Below is a small trained network, with its code and all its weights. Each question gives an input and a target symbol and asks what happens when units are switched off, that is, made to give their printed mean instead of their output.

import numpy as np


def w(rows, s, z=0):
    codes = np.array(rows[::2]) - 128.0
    scale = np.full(codes.shape[1], s)
    scale[-1] = z or s
    return codes * scale


def f(y):
    return np.maximum(y, 0)


def softmax(a):
    e = np.exp(a - a.max(-1, keepdims=True))
    return e / e.sum(-1, keepdims=True)


def log_softmax(a):
    a = a - a.max(-1, keepdims=True)
    return a - np.log(np.exp(a).sum(-1, keepdims=True))


def net(x, mask):
    ids = ['Γβδζλξ'.index(c) for c in x.split()]
    T = len(ids)
    res = E[ids] + P[:T]
    u = 0
    for l in range(2):
        q, k, v = (res @ M[l].T for M in (Q, K, V))
        z = softmax(np.where(np.tri(T) > 0, q @ k.T / 2**0.5, -1e9)) @ v
        res = res + np.where(mask[u], z, O[l][:, -1]) @ O[l][:, :-1]
        u += 1
        y = f(res @ A[l][:, :-1].T + A[l][:, -1])
        res = res + np.where(mask[u : u + 8], y, B[l][:, -1]) @ B[l][:, :-1]
        u += 8
    return log_softmax(res[-1] @ U[:, :-1].T + U[:, -1])


Q, K, V, O, A, B = {}, {}, {}, {}, {}, {}
E = w([
[74,149,68,75,89,102,127,136,109,101,115],'Γ',
[132,97,124,33,62,60,152,122,145,99,153],'β',
[117,221,93,122,97,51,203,108,208,108,101],'δ',
[167,81,133,136,167,4,57,102,137,140,136],'ζ',
[100,71,89,122,132,124,120,128,193,172,188],'λ',
[123,121,99,111,135,89,172,113,103,85,185],'ξ',
],0.021)
P = w([
[131,91,249,151,178,175,73,55,114,97,86],'0',
[117,95,175,134,217,118,132,117,123,64,66],'1',
[111,108,155,187,170,136,157,97,86,120,87],'2',
[122,128,124,154,120,131,149,131,50,164,138],'3',
[112,146,92,155,67,87,163,158,31,168,137],'4',
[141,159,19,146,41,60,186,201,2,177,141],'5',
],0.0097)
Q[0] = w([
[198,177,171,147,119,80,105,141,18,62,85],'L0H0',
[160,10,146,219,208,102,2,73,139,237,131],'L0H0',
],0.031)
K[0] = w([
[177,199,123,136,134,35,82,112,3,110,96],'L0H0',
[195,71,182,191,222,99,69,47,188,182,121],'L0H0',
],0.027)
V[0] = w([
[114,169,4,189,73,18,193,240,47,254,186],'L0H0',
[124,112,107,134,116,136,140,113,105,151,120],'L0H0',
],0.0072)
O[0] = w([
[120,53,254,135,143,188,96,2,159,124,89,255],'L0H0',
[118,131,101,129,145,130,130,111,145,111,132,122],'L0H0',
],0.0035,0.003)
A[0] = w([
[185,167,154,135,110,185,111,171,128,153,102,65],'L0N0',
[114,163,71,81,85,120,195,175,91,119,130,157],'L0N1',
[172,114,184,151,80,196,136,137,68,89,91,80],'L0N2',
[155,139,252,127,207,196,16,79,183,60,67,2],'L0N3',
[104,126,120,113,164,169,91,145,199,123,154,71],'L0N4',
[187,125,157,150,143,206,141,174,118,128,72,19],'L0N5',
[161,128,122,88,175,205,120,187,88,150,121,38],'L0N6',
[106,141,139,93,62,152,143,128,100,157,163,80],'L0N7',
],0.011,0.0019)
B[0] = w([
[144,119,118,168,152,111,51,117,145,166,67,128],'L0N0',
[102,121,188,133,125,143,83,72,154,115,132,254],'L0N1',
[118,187,96,116,119,102,142,94,197,153,146,144],'L0N2',
[147,157,152,174,130,235,118,66,249,122,143,171],'L0N3',
[74,81,147,186,115,110,194,126,140,126,65,169],'L0N4',
[95,170,52,98,103,106,80,95,189,96,92,128],'L0N5',
[141,138,100,121,118,127,124,98,123,128,110,128],'L0N6',
[160,109,69,153,151,146,146,97,167,116,94,187],'L0N7',
],0.012,0.0048)
Q[1] = w([
[49,92,69,136,119,129,197,26,253,87,144],'L1H0',
[106,105,89,114,126,25,110,131,85,151,87],'L1H0',
],0.029)
K[1] = w([
[203,55,183,195,250,8,9,166,104,198,113],'L1H0',
[48,60,89,114,136,169,208,167,131,163,114],'L1H0',
],0.023)
V[1] = w([
[2,60,99,197,76,122,129,229,172,238,160],'L1H0',
[190,101,134,187,226,212,68,161,254,117,152],'L1H0',
],0.0094)
O[1] = w([
[173,129,116,58,168,99,129,1,122,232,151,136],'L1H0',
[227,119,199,57,77,165,80,168,52,156,75,247],'L1H0',
],0.0062,0.013)
A[1] = w([
[151,150,84,107,14,176,183,149,109,154,178,40],'L1N0',
[93,221,163,171,198,137,162,146,184,105,144,4],'L1N1',
[138,141,77,42,168,115,164,193,163,46,100,58],'L1N2',
[123,136,6,162,64,187,153,221,125,188,182,133],'L1N3',
[52,78,134,130,78,153,180,138,199,111,139,186],'L1N4',
[138,138,148,127,182,169,198,133,137,30,229,50],'L1N5',
[82,114,181,167,234,171,196,146,90,119,183,72],'L1N6',
[15,164,128,170,208,208,119,117,92,94,97,101],'L1N7',
],0.013,0.0028)
B[1] = w([
[95,184,79,166,162,127,157,171,167,67,115,163],'L1N0',
[122,93,21,114,142,145,199,153,97,105,42,184],'L1N1',
[71,98,137,212,140,172,122,128,151,143,132,177],'L1N2',
[114,154,49,84,114,99,186,83,107,172,118,147],'L1N3',
[188,149,189,100,157,170,110,125,99,143,126,254],'L1N4',
[227,143,178,134,81,80,118,164,106,156,164,191],'L1N5',
[149,115,100,125,122,61,122,1,138,135,160,159],'L1N6',
[51,159,84,67,104,144,72,176,153,184,163,183],'L1N7',
],0.011,0.0084)
U = w([
[184,71,235,121,87,173,170,125,84,26,104,195],'Γ',
[196,120,100,106,69,149,254,141,63,52,91,85],'β',
[189,131,92,137,26,50,177,150,56,63,175,79],'δ',
[107,116,135,101,92,144,136,136,103,69,149,5],'ζ',
[163,95,145,92,148,158,214,55,99,100,139,184],'λ',
[99,58,148,188,145,63,159,122,119,20,124,113],'ξ',
],0.004,0.0024)

Each question gives the input, a string of symbols that net reads in full, and the target symbol t.
The units are the heads (2 rows each of Q, K, V and O) and the neurons (one row each of A and B). Each row of codes is followed by its name. A weight is (code - 128) times the scale printed after its matrix; where a second scale follows, it is the last column's (O, A, B and U).
mask holds one flag per unit, layer by layer, with each layer's heads first. A switched-off unit (its flag False) gives its mean, the last column of its rows in O or B, instead of its output. The means were averaged over made-up inputs and are rounded, as every weight is.
A unit's drop is (log p(t) with every unit on - log p(t) with that unit switched off) / (log p(t) with every unit on - log p(t) with every unit switched off).
The circuit of an input: a set's keep is (log p(t) with only the set's units on - log p(t) with every unit switched off) / (log p(t) with every unit on - log p(t) with every unit switched off). Starting from the 12 units with the biggest drops (on a tie, the unit counted first), units are removed one at a time, each time the one whose removal leaves the highest keep (on an exact tie, the one counted first), for as long as the keep stays at least 0.8.
circuit, biggest first: the units of the circuit, biggest drop first
k most important neurons: the k neurons with the biggest drops, biggest first
top k neurons in layer l: the k neurons of layer l with the biggest drops, biggest first
drop when u is switched off: that unit's drop, to one decimal
input β ξ ζ δ β ζ, target ξ: circuit, biggest first	[L1H0]
input ζ δ ζ Γ, target ζ: 2 most important neurons	[L1N7 L0N3]
input ζ ξ ζ β λ λ, target λ: 3 most important neurons	[L0N3 L1N3 L1N4]
input ζ δ λ λ Γ, target Γ: circuit, biggest first	[L0H0 L1H0]
input δ ζ ζ ξ, target δ: 3 most important neurons	[L1N5 L0N3 L1N6]
input ξ λ ξ, target λ: circuit, biggest first	[L1H0 L0N4]
input β λ Γ, target λ: circuit, biggest first	[L1H0 L0N4]
input λ β ξ ξ ζ, target Γ: circuit, biggest first	[L0N3 L1H0 L0H0]
input ξ ζ δ Γ λ, target Γ: circuit, biggest first	[L1H0 L0N3]
input Γ Γ λ Γ ζ, target Γ: circuit, biggest first	[L0H0 L0N3 L1H0]
input ζ λ λ, target β: 2 most important neurons	[L0N1 L0N3]
input β ζ β λ, target Γ: circuit, biggest first	[L0N3 L1H0]
input λ ζ Γ β ζ β, target λ: 3 most important neurons	[L0N3 L0N7 L1N4]
input ζ ζ ζ ζ Γ β, target Γ: circuit, biggest first	[L0N1]
input λ ξ ζ λ, target β: 3 most important neurons	[L1N3 L0N3 L1N0]
input ξ β ζ λ β ζ, target λ: 2 most important neurons	[L0N4 L1N5]
input Γ ζ ζ, target ξ: top 2 neurons in layer 1	[L1N4 L1N5]
input δ λ ζ Γ Γ ξ, target Γ: drop when L1N7 is switched off	0.1
input Γ ξ δ λ Γ, target λ: drop when L0N4 is switched off	0.1
input ξ ξ δ Γ β λ, target λ: circuit, biggest first	[L1H0]
input β ξ δ, target β: circuit, biggest first	[L1N1 L1H0]
input ζ ζ Γ, target ζ: drop when L0N4 is switched off	0.0
